In the rows, 128 means zero.
[167 166  92 139  82 135 163 110 187 141 150 107 126 183 175 108 128 134
 131 151 135 129 110  91 107 126 145 172 128  98 107 160] -> 7
[166 184  89 153  82 139 153 115 189 131 149 119 118 181 174 106 134 148
 134 155 138 125 121  97 109 126 140 163 128  91 110 157] -> 11
[135 184 101 135 158 171 120 137 179 153 144  84 177 138 181 118 142 136
 157  98 132 131 127 124 122  83 105 165 116 104 124 145] -> 10
[170 197  95 170 115 153 165  82 200 127 153 153  78 170 169  85 123 144
 125 126 138 143 104 106  95  92 128 124 165 116 131 154] -> 11
[144 186 104 140 144 173 113 131 167 163 137  67 164 119 172 125 125 124
 129  78 146 133 131 126 122  81 106 138 123 104 120 115] -> 3
[129 184  98 126 147 177 109 158 174 144 158  94 169 125 181 114 153 138
 154 108 129 130 124 121 123  87 117 167 109 107 125 148] -> 9
[165 177  95 152 103 138 161 106 194 136 146 102 134 193 178 114 132 146
 138 147 125 127 120  92 102 121 141 173 125  91 100 164] -> 10
[140 184 104 144 130 177 111 119 187 165 136  84 169 163 202 129 121 120
 131  94 118 148 123 123 118  91 108 161 124 110 116 153] -> 2
[138 174  95 137 135 177 106 117 178 162 140  81 158 159 187 134 130 128
 139 105 120 145 126 122 125  75 117 158 118 115 104 145] -> 9
[138 177 111 132 162 176 120 139 166 147 149  91 164 113 167 102 150 146
 156  94 138 126 132 125 127  76 110 172 128 113 121 126] -> 1
[161 172 120 152  92 149 140  98 200 147 144 135 115 212 197 132 135 143
 143 119  76 124 120  78 107 119 119 177 162 106 138 157] -> 5
[141 177  98 125 156 173 119 138 170 145 148  81 169 124 167 110 148 130
 152  91 140 129 130 122 132  85 113 175 134 108 133 133] -> 7
[138 189 102 134 149 172 110 139 170 158 144  66 157 131 168 126 128 116
 127  90 143 132 133 129 113  70 122 135 122 108 114 108] -> 9
[166 185  92 137  88 133 163 110 185 133 148 103 127 191 183 109 133 145
 140 150 125 129 111  97 105 118 145 178 136  97 118 154] -> 7
[163 174  98 137  96 145 161 117 195 129 145 117 121 183 177  94 132 143
 140 152 124 126 109  89  96 117 142 177 135 100 112 156] -> 1
[158 188 100 150  93 150 143 106 214 140 143 138 124 206 196 126 127 139
 146 125  79 123 111  85 109 122 117 174 150 103 137 167] -> 2
[131 189  98 138 153 168 120 139 178 141 153  83 177 131 179 108 142 143
 156 105 145 130 119 126 121  86 110 164 114  99 125 143] -> 10
[171 184  96 132  83 135 149 113 186 134 141 111 128 189 182 112 135 142
 139 153 115 134 118 103 101 114 142 163 137 102  99 163] -> 6
[139 174 113 132 139 177 112 115 182 166 128  73 175 169 205 126 119 120
 134 102 117 153 126 126 114  87 118 167 128 113 116 145] -> 1
[180 187  91 161 114 149 167  82 197 132 152 147  88 180 173  96 111 140
 125 124 124 149  99 103 100 104 126 132 164 120 135 159] -> 7
[169 183 111 151  98 151 150 112 199 140 132 126 117 214 201 132 128 145
 135 123  85 129 120  80 101 125 130 180 158 108 143 159] -> 0
[143 186 106 132 121 175 101 115 185 163 131  68 177 173 207 129 126 112
 136  97 118 154 122 128 114  79 116 157 134 109 109 154] -> 6
[135 174 112 139 132 172 103 104 170 174 127  71 169 164 202 133 128 122
 132  89 122 146 134 126 120  79 111 169 134 111 117 143] -> 5
[138 187 105 135 158 180 118 141 171 165 136  66 162 136 171 121 127 114
 133  80 144 132 131 130 108  68 103 135 120 111 117 112] -> 10
[141 193 108 153 126 174 107 111 180 151 144  80 164 163 200 128 128 125
 136  97 134 152 124 128 120  80 110 158 133 104 125 142] -> 11
[142 181 107 143 132 171 111 102 173 163 128  72 171 159 195 143 124 120
 135  89 120 150 128 122 122  88 109 158 128 101 123 150] -> 3
[144 198 117 145 144 175 117 146 174 153 147  67 153 127 171 117 134 120
 131  89 153 132 130 133 113  72 116 128 130 102 127 103] -> 11
[138 191 104 128 132 175 107 139 180 152 142  74 180 136 187 118 145 129
 154 103 135 135 123 131 126  80 114 158 124  95 120 145] -> 6
[165 179 105 140  91 153 149 107 204 145 149 129 124 214 204 126 134 134
 146 117  81 123 110  74 109 123 122 188 163 108 148 159] -> 7
[144 170 118 134 141 181 111 107 170 166 126  72 170 170 200 137 125 117
 130  94 120 151 127 126 118  81 113 166 133 110 122 138] -> 1
[135 168 101 134 129 180 109 119 182 161 127  74 169 161 196 131 119 117
 132  94 121 149 121 129 131  84 107 171 122 112 114 142] -> 2
[165 170 100 148  90 133 149 108 188 132 149 112 130 185 177 111 129 149
 128 151 126 133 124  93 105 131 144 176 134  93 104 160] -> 5
[135 176 103 136 150 178 100 136 174 154 144  89 171 130 173 118 146 135
 150  96 133 131 134 124 128  89 103 167 126 103 128 147] -> 5
[140 182 104 134 136 163 111 118 184 172 129  79 171 171 205 141 126 123
 136  95 115 151 122 122 113  82 116 159 128 104 123 150] -> 4
[136 182  97 126 153 179 119 140 187 145 144  96 165 125 170 115 146 143
 155  96 139 129 130 127 129  77 105 173 128 112 115 137] -> 8
[135 184 100 124 153 175 106 155 169 163 142  72 160 119 165 127 131 126
 127  79 139 133 137 132 113  71 111 142 122 106 121 104] -> 4
[135 181 100 136 136 180 112 107 180 159 125  73 166 166 200 128 128 123
 131  97 132 150 135 135 132  77 116 168 137 106 122 133] -> 11
[165 183 109 147  97 159 145 115 207 143 141 126 115 208 196 126 127 144
 136 120  87 126 118  74  92 114 131 183 161 112 133 155] -> 0
[171 196  99 161 116 151 158  81 199 133 148 148  79 177 166 100 126 153
 132 119 120 136 104 108  91  86 123 131 165 130 121 160] -> 8
[163 191  89 164 123 146 163  80 197 132 146 150  96 185 171  95 121 140
 131 122 120 134 108  95  91 106 121 137 154 116 130 169] -> 10
[161 185 105 153  91 153 150 111 217 135 147 137 125 207 203 126 130 141
 144 124  80 123 111  81 114 129 119 185 152  95 144 165] -> 2
[142 187 107 136 145 172 115 149 182 145 158  88 166 123 175 110 148 143
 156 108 144 137 124 132 123  77 114 159 124 106 121 133] -> 11
[160 182 104 142  96 144 143 109 195 141 138 134 127 208 199 124 129 149
 136 127  90 128 120  76  97 126 131 188 156 116 132 161] -> 0
[171 182  87 164 122 143 150  94 197 125 148 144  87 176 164  98 118 142
 127 131 112 139 110 100 102 109 137 131 150 124 123 170] -> 9
[138 178 113 131 155 174 117 137 171 150 149  89 163 120 171 104 144 143
 155 102 139 130 121 126 120  75 112 162 127 113 121 130] -> 1
[156 178 112 150  99 151 140 102 204 139 146 128 121 205 196 120 140 145
 143 113  79 120 125  79 109 120 123 190 163 106 140 160] -> 5
[165 193  94 170 126 145 162  76 197 127 152 145  95 183 166  98 121 148
 137 122 121 138 105  97  92  95 120 136 156 117 122 161] -> 10
[139 187 126 148 144 168 107 130 163 168 146  62 157 128 166 127 137 122
 133  81 141 129 135 130 109  66 110 131 128 106 117 112] -> 5
[141 167 108 141 129 173 114 100 171 158 128  78 164 159 195 141 118 119
 131  89 121 159 119 125 129  86 106 158 128 109 124 145] -> 3
[169 186 102 145  93 150 147 107 206 145 146 135 119 212 204 120 137 146
 140 126  87 126 122  85 108 120 125 179 158 112 134 155] -> 11
[164 184  97 154  91 135 163 107 200 133 149 118 122 176 172 109 127 147
 136 155 127 128 112  97 104 119 142 164 129  90 102 163] -> 2
[143 174 115 138 142 180 115 110 175 169 120  62 173 173 203 130 127 119
 129  95 120 145 133 124 123  90 120 166 129 107 119 141] -> 1
[145 186  99 139 137 178 114 128 165 161 132  65 157 128 170 133 124 116
 125  78 144 131 134 126 121  80 105 142 125  96 127 114] -> 3
[161 174  95 143  86 131 149 109 187 139 142 115 117 184 172 102 137 150
 141 156 118 121 124  90  98 120 144 174 134 103  98 166] -> 5
[167 183  89 158 120 147 147  94 197 127 157 148  84 177 163  95 123 148
 128 129 108 138 106  97  98 100 136 131 153 132 117 164] -> 9
[167 182  97 141  91 140 158 106 196 134 148 106 122 186 178 114 138 161
 138 150 128 125 115 102 105 110 145 179 135 101  96 158] -> 8
[138 175  94 126 156 170 104 147 181 148 152  87 170 128 173 116 144 137
 150 102 125 126 130 122 129  88 123 168 122 112 125 143] -> 9
[159 188  93 145 103 129 166 106 190 130 141 108 131 197 181 110 130 150
 140 151 121 127 119  94  99 119 141 170 129  97 104 154] -> 10
[162 192  98 147  96 153 143 113 212 145 143 133 126 208 204 122 130 141
 141 120  77 122 115  84 106 125 118 178 150 107 137 166] -> 2
[172 196  91 168 121 150 158  81 200 131 142 149  89 177 165 100 113 148
 123 126 125 142 113  97  86 102 134 139 165 117 130 168] -> 0
[160 180  97 140 100 144 148 122 209 142 142 146 120 206 200 126 135 148
 147 120  77 126 111  76 109 126 117 173 149 103 144 159] -> 4
[172 174 104 150  97 158 143 112 205 144 140 126 118 209 199 128 125 147
 133 123  87 132 118  82 100 120 131 187 156 113 135 168] -> 0
[165 183 111 141  95 159 146 115 207 141 141 127 117 210 206 124 139 147
 143 114  83 118 116  82 107 118 123 189 162 117 133 158] -> 8
[160 190 103 148  94 163 136 117 212 143 148 137 121 204 203 123 128 141
 138 117  76 122 114  81 101 125 118 178 155 108 139 164] -> 2
[174 193  94 162 123 155 159  75 201 134 144 144  84 177 167  98 128 149
 129 115 126 136 106 107  97  89 126 140 167 125 125 167] -> 8
[138 184 104 125 147 187 118 139 171 169 131  66 150 126 169 119 135 119
 127  75 156 124 126 139 119  58 107 143 129 116 119 105] -> 8
[142 183 105 128 147 169 119 135 173 151 155  84 173 131 178 117 143 136
 154  95 136 133 124 119 127  84 111 170 132 108 127 130] -> 7
[166 172 103 139  97 139 160 111 191 131 140 118 122 195 180 103 133 144
 138 151 112 127 113  90 100 126 143 174 137 104 115 160] -> 1
[138 181 107 126 150 182 111 133 176 150 143  85 164 133 170 126 151 138
 151  90 139 127 126 128 127  72 107 169 132 111 121 133] -> 8
[142 192 107 132 135 173 107 141 177 142 156  90 173 127 180 113 149 139
 157 100 133 136 124 124 123  80 109 162 129 103 113 142] -> 6
[138 174 117 133 151 171 110 141 169 157 151  94 167 127 179 107 156 145
 157  97 130 131 128 116 123  83 107 170 127 116 117 143] -> 5
[167 184 105 145  98 150 152 107 201 144 149 127 124 208 200 120 137 135
 145 113  87 122 113  75 110 124 122 180 160 109 146 159] -> 7
